Below is a small trained network, with its code and all its weights. Each question gives an input and a class and asks what happens when units are switched off, that is, made to give their printed mean instead of their output.

import numpy as np


def w(rows, s, z=0):
    codes = np.array(rows[::2]) - 128.0
    scale = np.full(codes.shape[1], s)
    scale[-1] = z or s
    return codes * scale


def norm(h):
    return h / np.sqrt((h * h).mean(-1, keepdims=True) + 1e-5)


def f(y):
    return y / 2 * (1 + np.tanh(0.7978845608 * (y + 0.044715 * y**3)))


def log_softmax(a):
    a = a - a.max(-1, keepdims=True)
    return a - np.log(np.exp(a).sum(-1, keepdims=True))


def net(x, mask):
    res = np.array(x, float).reshape(1, 4) / 4 @ E
    u = 0
    for l in range(2):
        y = f(norm(res) @ A[l][:, :-1].T + A[l][:, -1])
        res = res + np.where(mask[u : u + 10], y, B[l][:, -1]) @ B[l][:, :-1]
        u += 10
    return log_softmax(norm(res)[-1] @ U[:, :-1].T + U[:, -1])


A, B = {}, {}
E = w([
[164,61,166,164,19,172,142],'x0',
[203,91,3,86,61,66,170],'x1',
[255,178,85,195,148,204,60],'x2',
[148,193,106,157,46,62,11],'x3',
],0.0057)
A[0] = w([
[67,133,206,132,149,118,65,35],'0.n0',
[82,150,60,106,217,44,96,48],'0.n1',
[162,119,51,101,97,23,139,6],'0.n2',
[105,82,150,163,12,141,142,61],'0.n3',
[145,103,80,50,96,79,160,92],'0.n4',
[222,129,105,161,166,117,92,99],'0.n5',
[147,155,143,122,91,53,48,13],'0.n6',
[44,169,117,116,25,51,52,74],'0.n7',
[138,98,129,85,169,153,198,90],'0.n8',
[33,93,165,96,75,1,173,4],'0.n9',
],0.0092,0.0027)
B[0] = w([
[42,182,177,193,88,140,124,184],'0.n0',
[236,171,218,72,78,115,186,208],'0.n1',
[49,152,163,186,32,108,99,212],'0.n2',
[168,146,216,48,110,96,173,203],'0.n3',
[43,139,151,156,90,126,170,202],'0.n4',
[147,187,76,120,119,189,88,193],'0.n5',
[201,53,123,204,209,133,166,187],'0.n6',
[183,79,103,193,223,88,97,242],'0.n7',
[151,85,67,192,137,104,202,189],'0.n8',
[91,159,33,3,207,232,62,254],'0.n9',
],0.014,0.006)
A[1] = w([
[158,74,125,161,138,53,84,3],'1.n0',
[29,138,176,178,76,94,101,84],'1.n1',
[92,130,173,152,163,145,136,86],'1.n2',
[155,155,60,108,106,201,68,3],'1.n3',
[121,159,144,131,175,113,104,170],'1.n4',
[194,69,224,34,83,111,109,2],'1.n5',
[179,167,209,42,120,67,160,106],'1.n6',
[116,122,40,128,56,92,181,9],'1.n7',
[113,61,81,148,165,93,254,107],'1.n8',
[156,140,139,180,108,152,140,109],'1.n9',
],0.013,0.0019)
B[1] = w([
[153,111,153,163,188,149,173,179],'1.n0',
[81,102,170,143,79,115,82,212],'1.n1',
[141,136,111,120,83,75,62,170],'1.n2',
[63,92,121,29,166,127,162,240],'1.n3',
[128,54,91,135,28,116,201,185],'1.n4',
[192,254,96,135,86,141,197,203],'1.n5',
[187,176,121,125,74,187,162,237],'1.n6',
[89,140,216,155,89,129,49,190],'1.n7',
[211,110,112,187,184,93,105,254],'1.n8',
[96,132,129,94,135,92,161,199],'1.n9',
],0.016,0.0057)
U = w([
[79,111,47,3,166,169,87,47],'0',
[205,71,107,232,183,82,94,255],'1',
[61,135,172,164,20,101,43,113],'2',
[221,210,130,106,58,155,158,122],'3',
],0.013,0.00073)

Each question gives the input, the list of numbers given to net, and the class t.
The units are the neurons (one row each of A and B). Each row of codes is followed by its name. A weight is (code - 128) times the scale printed after its matrix; where a second scale follows, it is the last column's (A, B and U).
mask holds one flag per neuron, layer by layer. A switched-off neuron (its flag False) gives its mean, the last column of its row in B, instead of its output. The means were averaged over made-up inputs and are rounded, as every weight is.
A unit's drop is (log p(t) with every unit on - log p(t) with that unit switched off) / (log p(t) with every unit on - log p(t) with every unit switched off).
The circuit of an input: a set's keep is (log p(t) with only the set's units on - log p(t) with every unit switched off) / (log p(t) with every unit on - log p(t) with every unit switched off). Starting from the 12 units with the biggest drops (on a tie, the unit counted first), units are removed one at a time, each time the one whose removal leaves the highest keep (on an exact tie, the one counted first), for as long as the keep stays at least 0.8.
circuit, biggest first: the units of the circuit, biggest drop first
unit that matters most: the unit with the biggest drop
top k neurons in layer l: the k neurons of layer l with the biggest drops, biggest first
drop of u: that unit's drop, to one decimal
input [0,1,-4,5], class 1: top 2 neurons in layer 0 -> 0.n7, 0.n6
input [7,-1,6,7], class 1: circuit, biggest first -> 0.n6
input [-8,3,8,6], class 0: top 2 neurons in layer 0 -> 0.n5, 0.n3
input [1,6,-6,-7], class 1: top 2 neurons in layer 1 -> 1.n8, 1.n3
input [7,-2,6,7], class 1: top 3 neurons in layer 0 -> 0.n9, 0.n6, 0.n1
input [6,-8,4,-8], class 1: top 4 neurons in layer 0 -> 0.n9, 0.n2, 0.n8, 0.n1
input [5,4,1,5], class 1: top 3 neurons in layer 0 -> 0.n7, 0.n1, 0.n6
input [7,1,-8,3], class 0: top 2 neurons in layer 0 -> 0.n9, 0.n1
input [-6,-6,8,7], class 0: top 2 neurons in layer 0 -> 0.n5, 0.n7
input [0,-8,-6,-3], class 2: top 2 neurons in layer 0 -> 0.n0, 0.n5
input [-2,-6,5,5], class 2: top 2 neurons in layer 0 -> 0.n0, 0.n9
input [0,-5,0,-5], class 1: top 3 neurons in layer 0 -> 0.n8, 0.n2, 0.n4
input [4,5,4,-1], class 2: top 2 neurons in layer 0 -> 0.n9, 0.n1
input [-5,-3,-7,-8], class 1: unit that matters most -> 0.n8
input [-3,5,-4,0], class 2: top 2 neurons in layer 0 -> 0.n2, 0.n4
input [5,-7,-1,2], class 2: top 2 neurons in layer 0 -> 0.n0, 0.n1
input [2,-2,-7,0], class 0: drop of 0.n9 -> 2.1
input [-1,7,-3,3], class 2: drop of 0.n2 -> 1.7
input [-4,0,5,-4], class 0: drop of 0.n5 -> 0.6
input [4,1,-7,3], class 0: drop of 0.n9 -> 1.8
input [-4,-8,3,6], class 2: circuit, biggest first -> 0.n0
